Below is a small trained network, with its code and all its weights. Each question gives an input and a target symbol and asks what happens when units are switched off, that is, made to give their printed mean instead of their output.

import numpy as np


def w(rows, s, z=0):
    codes = np.array(rows[::2]) - 128.0
    scale = np.full(codes.shape[1], s)
    scale[-1] = z or s
    return codes * scale


def f(y):
    return np.maximum(y, 0)


def softmax(a):
    e = np.exp(a - a.max(-1, keepdims=True))
    return e / e.sum(-1, keepdims=True)


def log_softmax(a):
    a = a - a.max(-1, keepdims=True)
    return a - np.log(np.exp(a).sum(-1, keepdims=True))


def net(x, mask):
    ids = ['ΓΛΞΣΦΨαβεζηπτ'.index(c) for c in x.split()]
    T = len(ids)
    res = E[ids] + P[:T]
    u = 0
    for l in range(2):
        r = res
        for j in range(2):
            rows = slice(2 * j, 2 * j + 2)
            q, k, v = (r @ M[l][rows].T for M in (Q, K, V))
            z = softmax(np.where(np.tri(T) > 0, q @ k.T / 2**0.5, -1e9)) @ v
            o = O[l][rows]
            res = res + np.where(mask[u + j], z, o[:, -1]) @ o[:, :-1]
        u += 2
        y = f(res @ A[l][:, :-1].T + A[l][:, -1])
        res = res + np.where(mask[u : u + 8], y, B[l][:, -1]) @ B[l][:, :-1]
        u += 8
    return log_softmax(res[-1] @ U[:, :-1].T + U[:, -1])


Q, K, V, O, A, B = {}, {}, {}, {}, {}, {}
E = w([
[174,92,212,82],'Γ',
[184,129,100,147],'Λ',
[137,224,41,179],'Ξ',
[218,162,112,184],'Σ',
[88,118,242,51],'Φ',
[102,113,99,33],'Ψ',
[21,113,199,68],'α',
[176,255,83,194],'β',
[13,129,129,119],'ε',
[161,88,114,96],'ζ',
[120,174,52,145],'η',
[162,85,154,56],'π',
[61,119,79,125],'τ',
],0.007)
P = w([
[148,126,82,104],'0',
[2,219,231,143],'1',
[127,78,114,84],'2',
[180,137,84,96],'3',
[49,176,206,173],'4',
[117,73,115,102],'5',
[183,141,85,98],'6',
[52,164,201,192],'7',
],0.0082)
Q[0] = w([
[205,155,54,108],'0.h0',
[205,155,54,107],'0.h0',
[176,254,141,246],'0.h1',
[175,251,141,244],'0.h1',
],0.008)
K[0] = w([
[227,43,6,75],'0.h0',
[226,43,6,75],'0.h0',
[222,213,66,224],'0.h1',
[224,214,66,225],'0.h1',
],0.011)
V[0] = w([
[221,32,11,76],'0.h0',
[39,223,244,181],'0.h0',
[247,191,59,174],'0.h1',
[45,3,164,50],'0.h1',
],0.0059)
O[0] = w([
[179,67,17,87,2],'0.h0',
[79,190,240,169,250],'0.h0',
[194,214,138,206,70],'0.h1',
[80,4,103,107,164],'0.h1',
],0.0039,0.0047)
A[0] = w([
[254,29,58,75,174],'0.n0',
[116,175,142,140,243],'0.n1',
[139,57,165,56,123],'0.n2',
[122,45,143,17,156],'0.n3',
[119,179,124,150,253],'0.n4',
[63,113,22,94,207],'0.n5',
[150,132,165,144,101],'0.n6',
[94,76,175,81,153],'0.n7',
],0.0073,0.0041)
B[0] = w([
[134,1,77,169,234],'0.n0',
[131,191,148,118,254],'0.n1',
[189,101,214,114,185],'0.n2',
[166,94,192,80,226],'0.n3',
[140,207,124,118,245],'0.n4',
[65,134,41,68,217],'0.n5',
[52,152,81,96,150],'0.n6',
[172,139,194,147,232],'0.n7',
],0.0081,0.0053)
Q[1] = w([
[3,146,112,21],'1.h0',
[187,92,190,171],'1.h0',
[173,149,143,79],'1.h1',
[84,106,113,175],'1.h1',
],0.0043)
K[1] = w([
[54,159,132,56],'1.h0',
[254,36,182,90],'1.h0',
[207,63,18,28],'1.h1',
[36,200,235,236],'1.h1',
],0.0069)
V[1] = w([
[1,167,74,126],'1.h0',
[234,59,110,199],'1.h0',
[230,106,112,38],'1.h1',
[230,107,119,41],'1.h1',
],0.0052)
O[1] = w([
[38,133,2,83,144],'1.h0',
[178,51,172,181,3],'1.h0',
[143,131,149,50,177],'1.h1',
[141,132,147,45,176],'1.h1',
],0.0057,0.0047)
A[1] = w([
[215,148,3,207,252],'1.n0',
[121,164,112,67,199],'1.n1',
[62,132,2,81,141],'1.n2',
[104,133,185,64,210],'1.n3',
[167,206,179,105,208],'1.n4',
[219,82,214,165,100],'1.n5',
[107,31,30,131,73],'1.n6',
[104,165,99,79,202],'1.n7',
],0.0082,0.0039)
B[1] = w([
[125,242,184,254,184],'1.n0',
[141,176,91,77,204],'1.n1',
[74,134,48,131,204],'1.n2',
[198,164,116,115,249],'1.n3',
[109,182,209,108,244],'1.n4',
[194,86,50,224,191],'1.n5',
[9,30,240,126,195],'1.n6',
[133,183,76,99,206],'1.n7',
],0.0087,0.011)
U = w([
[180,170,24,164,54],'Γ',
[146,170,186,170,131],'Λ',
[190,114,158,81,120],'Ξ',
[90,61,147,15,2],'Σ',
[134,48,139,107,156],'Φ',
[99,136,52,188,78],'Ψ',
[193,137,111,228,63],'α',
[75,116,191,218,161],'β',
[41,89,93,116,61],'ε',
[202,90,26,148,200],'ζ',
[118,167,174,41,220],'η',
[59,58,202,144,72],'π',
[159,128,2,46,153],'τ',
],0.0067,0.0036)

Each question gives the input, a string of symbols that net reads in full, and the target symbol t.
The units are the heads (2 rows each of Q, K, V and O) and the neurons (one row each of A and B). Each row of codes is followed by its name. A weight is (code - 128) times the scale printed after its matrix; where a second scale follows, it is the last column's (O, A, B and U).
mask holds one flag per unit, layer by layer, with each layer's heads first. A switched-off unit (its flag False) gives its mean, the last column of its rows in O or B, instead of its output. The means were averaged over made-up inputs and are rounded, as every weight is.
A unit's drop is (log p(t) with every unit on - log p(t) with that unit switched off) / (log p(t) with every unit on - log p(t) with every unit switched off).
The circuit of an input: a set's keep is (log p(t) with only the set's units on - log p(t) with every unit switched off) / (log p(t) with every unit on - log p(t) with every unit switched off). Starting from the 12 units with the biggest drops (on a tie, the unit counted first), units are removed one at a time, each time the one whose removal leaves the highest keep (on an exact tie, the one counted first), for as long as the keep stays at least 0.8.
circuit, biggest first: the units of the circuit, biggest drop first
unit that matters most: the unit with the biggest drop
k most important neurons of layer l: the k neurons of layer l with the biggest drops, biggest first
drop of u: that unit's drop, to one decimal
input Σ β Φ ε π η, target ε: most important neuron of layer 0 : 0.n5
input ζ τ Σ ε Σ Ψ π, target Φ: 2 most important neurons of layer 0 : 0.n0; 0.n3
input Φ Λ Ψ τ Λ Σ Φ, target Ξ: 2 most important neurons of layer 1 : 1.n2; 1.n0
input Σ α α β α η Λ Ξ, target η: circuit, biggest first : 0.n0; 1.n5; 1.n0
input Λ ε Φ, target Λ: 3 most important neurons of layer 0 : 0.n7; 0.n5; 0.n2
input Λ ζ Σ, target β: 2 most important neurons of layer 1 : 1.n0; 1.n6
input π ε τ Ψ Σ α, target Ξ: 4 most important neurons of layer 1 : 1.n5; 1.n3; 1.n0; 1.n6
input η Ψ Σ Ψ Λ ζ, target Φ: 3 most important neurons of layer 0 : 0.n0; 0.n3; 0.n2
input Σ τ ε Ξ Λ β τ, target ε: 4 most important neurons of layer 1 : 1.n6; 1.n2; 1.n3; 1.n5
input η ε β, target Γ: 2 most important neurons of layer 1 : 1.n0; 1.n6
input π ε Ψ ζ Σ, target η: 2 most important neurons of layer 0 : 0.n7; 0.n6
input ε Γ Φ, target Λ: 2 most important neurons of layer 0 : 0.n0; 0.n7
input π Λ ε Ψ β, target η: 3 most important neurons of layer 0 : 0.n0; 0.n4; 0.n1
input β Λ Σ, target β: unit that matters most : 0.h0
input η τ Λ α η Φ Σ, target α: drop of 1.n5 : 0.1
input α ε η ε β α Σ, target α: drop of 0.h1 : 1.3
input ε Γ Ξ, target Ψ: drop of 0.h0 : 0.5
